Below is a small trained network, with its code and all its weights. Each question gives an input and a target symbol and asks what happens when units are switched off, that is, made to give their printed mean instead of their output.

import numpy as np


def w(rows, s, z=0):
    codes = np.array(rows[::2]) - 128.0
    scale = np.full(codes.shape[1], s)
    scale[-1] = z or s
    return codes * scale


def norm(h):
    return h / np.sqrt((h * h).mean(-1, keepdims=True) + 1e-5)


def f(y):
    return y / 2 * (1 + np.tanh(0.7978845608 * (y + 0.044715 * y**3)))


def softmax(a):
    e = np.exp(a - a.max(-1, keepdims=True))
    return e / e.sum(-1, keepdims=True)


def log_softmax(a):
    a = a - a.max(-1, keepdims=True)
    return a - np.log(np.exp(a).sum(-1, keepdims=True))


def net(x, mask):
    ids = ['αβγεζηθλμξπστφψω'.index(c) for c in x.split()]
    T = len(ids)
    res = E[ids] + P[:T]
    u = 0
    for l in range(2):
        r = norm(res)
        for j in range(3):
            rows = slice(2 * j, 2 * j + 2)
            q, k, v = (r @ M[l][rows].T for M in (Q, K, V))
            z = softmax(np.where(np.tri(T) > 0, q @ k.T / 2**0.5, -1e9)) @ v
            o = O[l][rows]
            res = res + np.where(mask[u + j], z, o[:, -1]) @ o[:, :-1]
        u += 3
        y = f(norm(res) @ A[l][:, :-1].T + A[l][:, -1])
        res = res + np.where(mask[u : u + 16], y, B[l][:, -1]) @ B[l][:, :-1]
        u += 16
    return log_softmax(norm(res)[-1] @ U[:, :-1].T + U[:, -1])


Q, K, V, O, A, B = {}, {}, {}, {}, {}, {}
E = w([
[129,155,97,155,59],'α',
[71,115,184,48,122],'β',
[111,95,167,73,86],'γ',
[116,114,125,226,185],'ε',
[147,101,165,88,200],'ζ',
[113,114,148,198,219],'η',
[149,163,102,106,31],'θ',
[177,140,126,114,155],'λ',
[151,138,121,232,211],'μ',
[77,132,106,139,23],'ξ',
[35,218,174,151,32],'π',
[97,234,136,139,80],'σ',
[7,161,175,176,175],'τ',
[180,20,150,132,180],'φ',
[121,70,46,179,132],'ψ',
[179,97,90,9,144],'ω',
],0.017)
P = w([
[226,147,235,95,99],'0',
[202,176,172,112,95],'1',
[166,200,136,114,90],'2',
[138,215,86,94,105],'3',
[79,224,58,81,106],'4',
[67,222,28,60,119],'5',
[31,231,2,37,135],'6',
],0.0054)
Q[0] = w([
[206,6,204,146,153],'L0H1',
[74,148,183,146,139],'L0H1',
[111,141,90,121,136],'L0H2',
[136,102,205,135,136],'L0H2',
[128,106,143,104,136],'L0H3',
[94,95,126,133,87],'L0H3',
],0.013)
K[0] = w([
[220,83,177,121,144],'L0H1',
[14,254,195,162,224],'L0H1',
[66,105,107,128,144],'L0H2',
[198,132,199,144,116],'L0H2',
[100,63,117,80,196],'L0H3',
[95,55,47,117,139],'L0H3',
],0.0075)
V[0] = w([
[39,254,181,130,242],'L0H1',
[92,132,122,209,136],'L0H1',
[157,120,115,164,121],'L0H2',
[133,109,143,163,96],'L0H2',
[164,95,83,157,88],'L0H3',
[98,181,153,73,146],'L0H3',
],0.0073)
O[0] = w([
[168,161,98,213,106,209],'L0H1',
[132,115,101,113,80,247],'L0H1',
[223,106,27,68,82,121],'L0H2',
[77,43,254,197,111,244],'L0H2',
[204,159,90,195,119,177],'L0H3',
[234,79,123,50,78,200],'L0H3',
],0.0055,0.0013)
A[0] = w([
[136,40,42,93,165,2],'L0N1',
[80,108,138,103,68,107],'L0N2',
[139,157,104,58,107,139],'L0N3',
[88,114,210,70,174,176],'L0N4',
[149,48,121,199,87,90],'L0N5',
[136,71,136,106,125,54],'L0N6',
[134,214,126,121,66,169],'L0N7',
[102,114,169,108,137,144],'L0N8',
[131,57,85,85,122,158],'L0N9',
[174,71,203,137,99,130],'L0N10',
[162,160,128,122,210,99],'L0N11',
[202,154,133,115,166,107],'L0N12',
[82,96,147,230,113,206],'L0N13',
[100,180,136,129,182,162],'L0N14',
[99,7,97,124,159,4],'L0N15',
[144,198,133,168,83,132],'L0N16',
],0.011,0.0036)
B[0] = w([
[73,151,172,87,124,127],'L0N1',
[176,73,96,101,143,195],'L0N2',
[161,87,27,229,72,173],'L0N3',
[165,57,71,232,122,152],'L0N4',
[113,202,217,43,195,139],'L0N5',
[135,192,155,146,177,121],'L0N6',
[155,70,158,178,211,254],'L0N7',
[150,102,86,192,175,134],'L0N8',
[57,157,97,220,254,138],'L0N9',
[128,111,106,178,186,140],'L0N10',
[143,66,74,121,79,143],'L0N11',
[109,42,136,157,52,133],'L0N12',
[160,14,87,71,74,192],'L0N13',
[123,124,52,193,60,146],'L0N14',
[69,223,74,97,125,126],'L0N15',
[93,39,118,145,198,213],'L0N16',
],0.0054,0.0096)
Q[1] = w([
[129,189,122,117,163],'L1H1',
[92,60,12,174,192],'L1H1',
[87,9,58,180,138],'L1H2',
[82,46,69,206,91],'L1H2',
[194,138,98,88,86],'L1H3',
[153,178,214,86,123],'L1H3',
],0.015)
K[1] = w([
[153,46,111,134,97],'L1H1',
[28,203,47,86,134],'L1H1',
[107,123,61,122,156],'L1H2',
[39,106,60,129,170],'L1H2',
[56,10,129,132,165],'L1H3',
[189,25,224,204,217],'L1H3',
],0.012)
V[1] = w([
[112,184,124,226,197],'L1H1',
[167,60,63,94,252],'L1H1',
[29,141,159,207,140],'L1H2',
[154,113,126,154,53],'L1H2',
[185,141,113,162,40],'L1H3',
[83,97,147,125,73],'L1H3',
],0.013)
O[1] = w([
[117,84,224,94,163,164],'L1H1',
[114,127,97,87,232,235],'L1H1',
[158,56,114,171,179,167],'L1H2',
[90,77,118,144,46,231],'L1H2',
[251,139,133,136,184,233],'L1H3',
[113,178,153,215,190,254],'L1H3',
],0.014,0.0058)
A[1] = w([
[136,140,216,102,152,160],'L1N1',
[91,116,203,186,91,94],'L1N2',
[170,148,104,180,110,156],'L1N3',
[101,130,89,110,220,229],'L1N4',
[87,102,151,180,96,75],'L1N5',
[78,128,139,152,147,105],'L1N6',
[173,113,167,142,100,199],'L1N7',
[88,88,85,171,152,103],'L1N8',
[120,93,151,202,182,165],'L1N9',
[85,83,120,86,130,141],'L1N10',
[142,117,104,115,112,144],'L1N11',
[168,152,242,176,80,146],'L1N12',
[183,154,129,116,107,4],'L1N13',
[73,122,199,160,162,71],'L1N14',
[152,184,115,252,130,130],'L1N15',
[145,156,10,196,151,193],'L1N16',
],0.014,0.0042)
B[1] = w([
[66,119,44,57,232,146],'L1N1',
[184,166,194,46,96,159],'L1N2',
[76,178,160,254,212,179],'L1N3',
[66,197,167,197,50,210],'L1N4',
[174,158,155,126,144,149],'L1N5',
[164,74,122,95,94,135],'L1N6',
[88,215,153,91,69,159],'L1N7',
[89,58,102,103,101,186],'L1N8',
[139,127,80,64,44,232],'L1N9',
[82,110,93,157,81,137],'L1N10',
[126,208,198,83,136,132],'L1N11',
[78,166,195,7,71,170],'L1N12',
[97,56,170,122,118,120],'L1N13',
[171,106,137,88,180,148],'L1N14',
[49,134,108,230,206,219],'L1N15',
[221,156,140,66,100,247],'L1N16',
],0.0069,0.015)
U = w([
[5,130,109,124,125,119],'α',
[71,95,103,126,110,86],'β',
[93,110,111,127,122,93],'γ',
[106,130,91,108,67,84],'ε',
[124,109,94,109,128,87],'ζ',
[151,96,74,108,67,99],'η',
[168,159,124,112,132,143],'θ',
[175,157,111,101,130,130],'λ',
[157,106,104,109,121,119],'μ',
[102,154,76,224,153,127],'ξ',
[83,173,197,170,81,176],'π',
[135,125,178,49,114,253],'σ',
[133,40,171,183,133,74],'τ',
[107,132,158,123,234,175],'φ',
[96,136,124,125,132,90],'ψ',
[92,234,88,62,127,144],'ω',
],0.013,0.0038)

Each question gives the input, a string of symbols that net reads in full, and the target symbol t.
The units are the heads (2 rows each of Q, K, V and O) and the neurons (one row each of A and B). Each row of codes is followed by its name. A weight is (code - 128) times the scale printed after its matrix; where a second scale follows, it is the last column's (O, A, B and U).
mask holds one flag per unit, layer by layer, with each layer's heads first. A switched-off unit (its flag False) gives its mean, the last column of its rows in O or B, instead of its output. The means were averaged over made-up inputs and are rounded, as every weight is.
A unit's drop is (log p(t) with every unit on - log p(t) with that unit switched off) / (log p(t) with every unit on - log p(t) with every unit switched off).
The circuit of an input: a set's keep is (log p(t) with only the set's units on - log p(t) with every unit switched off) / (log p(t) with every unit on - log p(t) with every unit switched off). Starting from the 12 units with the biggest drops (on a tie, the unit counted first), units are removed one at a time, each time the one whose removal leaves the highest keep (on an exact tie, the one counted first), for as long as the keep stays at least 0.8.
units of the circuit, in order: the units of the circuit, biggest drop first
most important unit: the unit with the biggest drop
k most important neurons: the k neurons with the biggest drops, biggest first
top k neurons in layer l: the k neurons of layer l with the biggest drops, biggest first
input σ α θ, target σ: 3 most important neurons	[L0N13, L0N7, L0N16]
input ε α π σ η ξ β, target ξ: units of the circuit, in order	[L0N7, L0N4, L1H3, L0N3]
input σ θ ζ, target σ: 3 most important neurons	[L0N13, L0N2, L0N12]
input ξ α ξ τ α, target τ: units of the circuit, in order	[L1H1, L0N7]
input ψ η η τ α σ, target α: 3 most important neurons	[L0N7, L0N15, L0N16]
input α α ξ α β, target ξ: top neuron in layer 0	[L0N4]
input ξ ζ ψ α γ, target α: top 2 neurons in layer 1	[L1N4, L1N16]
input η π φ ε ξ, target φ: 4 most important neurons	[L0N15, L0N9, L0N7, L0N2]
input ξ ε ε η ξ ξ ω, target ω: 2 most important neurons	[L0N7, L0N9]
input π η σ β ξ α γ, target ξ: top 4 neurons in layer 0	[L0N7, L0N4, L0N3, L0N9]
input λ ψ η ζ η σ, target α: 2 most important neurons	[L0N7, L0N15]
input θ ω α η, target ω: 2 most important neurons	[L0N9, L0N7]
input ξ τ ω, target ω: 3 most important neurons	[L0N13, L0N9, L0N7]
input η γ β ω ε σ ζ, target σ: 2 most important neurons	[L0N4, L0N12]
input γ ξ θ, target ξ: most important unit	L1H1
input ε π ξ α ξ ζ ζ, target ξ: 4 most important neurons	[L0N4, L0N11, L0N12, L1N4]
input η α η, target η: top 4 neurons in layer 0	[L0N13, L0N7, L0N9, L0N11]
input ξ φ η τ ψ ξ α, target α: 2 most important neurons	[L0N7, L0N9]
input β ξ σ, target σ: 3 most important neurons	[L0N16, L0N7, L0N5]
input α τ ξ π λ θ, target π: top 2 neurons in layer 0	[L0N3, L0N13]
input π η ξ α π ξ ζ, target π: top neuron in layer 1	[L1N12]
input ψ ξ ψ α π ψ η, target α: 4 most important neurons	[L0N7, L0N9, L1N4, L0N3]
input ξ π η α ξ ξ ξ, target ξ: top 2 neurons in layer 1	[L1N15, L1N3]
input π ε φ ψ η γ, target α: 2 most important neurons	[L0N9, L1N4]
input ξ α μ ξ β λ, target ξ: top 2 neurons in layer 0	[L0N12, L0N4]
input ε π π σ η ξ, target σ: top 2 neurons in layer 0	[L0N2, L0N13]
input ε ψ ξ, target α: most important unit	L1H3
